Below is a small trained network, with its code and all its weights. Each question gives an input and a target symbol and asks what happens when units are switched off, that is, made to give their printed mean instead of their output.

import numpy as np


def w(rows, s, z=0):
    codes = np.array(rows[::2]) - 128.0
    scale = np.full(codes.shape[1], s)
    scale[-1] = z or s
    return codes * scale


def f(y):
    return y / 2 * (1 + np.tanh(0.7978845608 * (y + 0.044715 * y**3)))


def softmax(a):
    e = np.exp(a - a.max(-1, keepdims=True))
    return e / e.sum(-1, keepdims=True)


def log_softmax(a):
    a = a - a.max(-1, keepdims=True)
    return a - np.log(np.exp(a).sum(-1, keepdims=True))


def net(x, mask):
    ids = ['αβγδεζθλμξστφψω'.index(c) for c in x.split()]
    T = len(ids)
    res = E[ids] + P[:T]
    r = res
    for j in range(3):
        rows = slice(3 * j, 3 * j + 3)
        q, k, v = (r @ M[0][rows].T for M in (Q, K, V))
        z = softmax(np.where(np.tri(T) > 0, q @ k.T / 3**0.5, -1e9)) @ v
        o = O[0][rows]
        res = res + np.where(mask[j], z, o[:, -1]) @ o[:, :-1]
    y = f(res @ A[0][:, :-1].T + A[0][:, -1])
    res = res + np.where(mask[3:11], y, B[0][:, -1]) @ B[0][:, :-1]
    return log_softmax(res[-1] @ U[:, :-1].T + U[:, -1])


Q, K, V, O, A, B = {}, {}, {}, {}, {}, {}
E = w([
[90,43,152,132],'α',
[137,141,125,120],'β',
[151,84,34,104],'γ',
[115,84,141,98],'δ',
[112,149,214,128],'ε',
[104,67,137,142],'ζ',
[89,132,254,100],'θ',
[76,53,200,98],'λ',
[149,137,96,147],'μ',
[109,117,193,111],'ξ',
[147,122,78,103],'σ',
[127,57,72,110],'τ',
[108,113,181,155],'φ',
[76,91,250,105],'ψ',
[124,64,73,138],'ω',
],0.012)
P = w([
[156,118,113,123],'0',
[103,107,108,152],'1',
[100,166,70,16],'2',
[151,91,142,154],'3',
[188,88,112,7],'4',
[76,113,116,161],'5',
[68,115,104,11],'6',
[179,82,153,150],'7',
[194,94,131,20],'8',
[95,115,117,159],'9',
[13,120,94,42],'10',
],0.015)
Q[0] = w([
[115,110,137,140],'H0',
[113,192,117,94],'H0',
[96,119,112,143],'H0',
[103,56,137,89],'H1',
[64,155,100,79],'H1',
[5,217,56,107],'H1',
[135,116,98,212],'H2',
[125,190,151,50],'H2',
[124,126,118,139],'H2',
],0.027)
K[0] = w([
[104,139,132,143],'H0',
[118,138,124,94],'H0',
[84,135,112,146],'H0',
[106,108,127,209],'H1',
[177,113,146,166],'H1',
[254,74,173,109],'H1',
[70,149,110,151],'H2',
[219,81,163,137],'H2',
[119,125,118,132],'H2',
],0.03)
V[0] = w([
[157,133,137,102],'H0',
[176,74,154,173],'H0',
[114,131,126,86],'H0',
[134,111,218,27],'H1',
[157,160,201,57],'H1',
[188,242,87,170],'H1',
[163,116,134,161],'H2',
[85,161,99,102],'H2',
[251,73,173,126],'H2',
],0.012)
O[0] = w([
[85,127,105,125,135],'H0',
[132,224,142,122,121],'H0',
[120,79,116,120,159],'H0',
[255,153,185,106,196],'H1',
[211,202,149,100,140],'H1',
[43,253,65,99,2],'H1',
[134,175,124,131,93],'H2',
[128,72,147,135,135],'H2',
[89,207,131,85,181],'H2',
],0.012,0.0091)
A[0] = w([
[124,154,123,66,156],'N0',
[173,134,47,226,2],'N1',
[108,152,184,200,48],'N2',
[151,144,102,251,65],'N3',
[123,181,115,67,42],'N4',
[152,151,130,225,186],'N5',
[110,118,106,94,130],'N6',
[78,142,110,127,93],'N7',
],0.023,0.0079)
B[0] = w([
[154,163,71,188,255],'N0',
[208,137,201,224,152],'N1',
[144,184,206,128,172],'N2',
[139,174,103,4,175],'N3',
[94,99,222,27,201],'N4',
[53,135,68,147,247],'N5',
[112,147,180,147,209],'N6',
[151,106,63,102,179],'N7',
],0.031,0.0095)
U = w([
[73,1,173,151,139],'α',
[78,194,119,89,31],'β',
[89,121,25,163,137],'γ',
[142,133,94,191,253],'δ',
[165,206,191,92,63],'ε',
[81,117,198,194,94],'ζ',
[195,224,63,111,19],'θ',
[205,47,130,78,105],'λ',
[71,72,97,47,53],'μ',
[170,159,95,133,181],'ξ',
[114,143,91,98,189],'σ',
[62,97,128,168,209],'τ',
[31,220,134,220,161],'φ',
[220,137,125,173,44],'ψ',
[84,46,78,139,183],'ω',
],0.0069,0.0051)

Each question gives the input, a string of symbols that net reads in full, and the target symbol t.
The units are the heads (3 rows each of Q, K, V and O) and the neurons (one row each of A and B). Each row of codes is followed by its name. A weight is (code - 128) times the scale printed after its matrix; where a second scale follows, it is the last column's (O, A, B and U).
mask holds one flag per unit, heads first, then neurons. A switched-off unit (its flag False) gives its mean, the last column of its rows in O or B, instead of its output. The means were averaged over made-up inputs and are rounded, as every weight is.
A unit's drop is (log p(t) with every unit on - log p(t) with that unit switched off) / (log p(t) with every unit on - log p(t) with every unit switched off).
The circuit of an input: a set's keep is (log p(t) with only the set's units on - log p(t) with every unit switched off) / (log p(t) with every unit on - log p(t) with every unit switched off). Starting from all 11 units, units are removed one at a time, each time the one whose removal leaves the highest keep (on an exact tie, the one counted first), for as long as the keep stays at least 0.8.
units of the circuit, in order: the units of the circuit, biggest drop first
unit that matters most: the unit with the biggest drop
k most important neurons: the k neurons with the biggest drops, biggest first
which heads matter: for each layer, one digit per head in row order, 1 if its drop is at least 0.15 and else 0, layers parted by /
input φ μ α, target φ: units of the circuit, in order -> (H1; N6)
input ε ε ζ ε ε ε ψ α, target μ: unit that matters most -> H2
input λ μ ε θ δ γ, target ψ: which heads matter -> 001
input ε α γ, target ε: units of the circuit, in order -> (N4; H1; N5)
input ε ε τ γ ω λ β δ, target ω: which heads matter -> 001
input λ ξ δ ε μ λ δ, target ε: units of the circuit, in order -> (H2; N5)
input γ α α, target γ: units of the circuit, in order -> (N7; H1)
input ε ε μ α ε ε ε θ α ε, target φ: units of the circuit, in order -> (N5; N2; H2)
input λ ω δ ε α, target ω: 3 most important neurons -> (N7; N4; N2)
input γ ε α, target γ: which heads matter -> 110
input ε ε ε α γ μ θ ε μ, target μ: units of the circuit, in order -> (N4; H1; H2)
input ψ ε ε τ ω β ω γ α ε λ, target γ: which heads matter -> 111
input γ α ε γ λ μ λ φ γ, target μ: units of the circuit, in order -> (N4; H1; H2)
input θ α α, target θ: unit that matters most -> H1
input δ σ ψ λ α θ ψ θ, target ε: units of the circuit, in order -> (N2; H0)
input δ ψ γ ε α φ, target β: units of the circuit, in order -> (N3; N5; H2; N2)
input β θ δ ε ε, target θ: units of the circuit, in order -> (N0; H2)
input ε δ ε ε ε γ α μ, target θ: which heads matter -> 101
input δ ε β φ ε ζ ψ ψ, target ζ: units of the circuit, in order -> (N2; H0; H1; N3)
input λ β ε θ α γ ε ψ ε ε φ, target ψ: units of the circuit, in order -> (H1; N4)
input β ε ε λ, target α: units of the circuit, in order -> (H2)
input λ δ γ ε μ ε ε μ μ ε δ, target μ: 2 most important neurons -> (N4; N7)
input ξ ε α λ ε λ β ε φ β α, target ε: units of the circuit, in order -> (H1; N5)
input ψ δ ε, target ψ: which heads matter -> 111
input σ σ δ ε, target φ: which heads matter -> 100
input θ ξ γ ε λ φ, target β: 3 most important neurons -> (N5; N3; N2)
input φ ε γ, target φ: which heads matter -> 110
input μ ψ ε μ λ α λ λ μ, target α: 2 most important neurons -> (N0; N3)
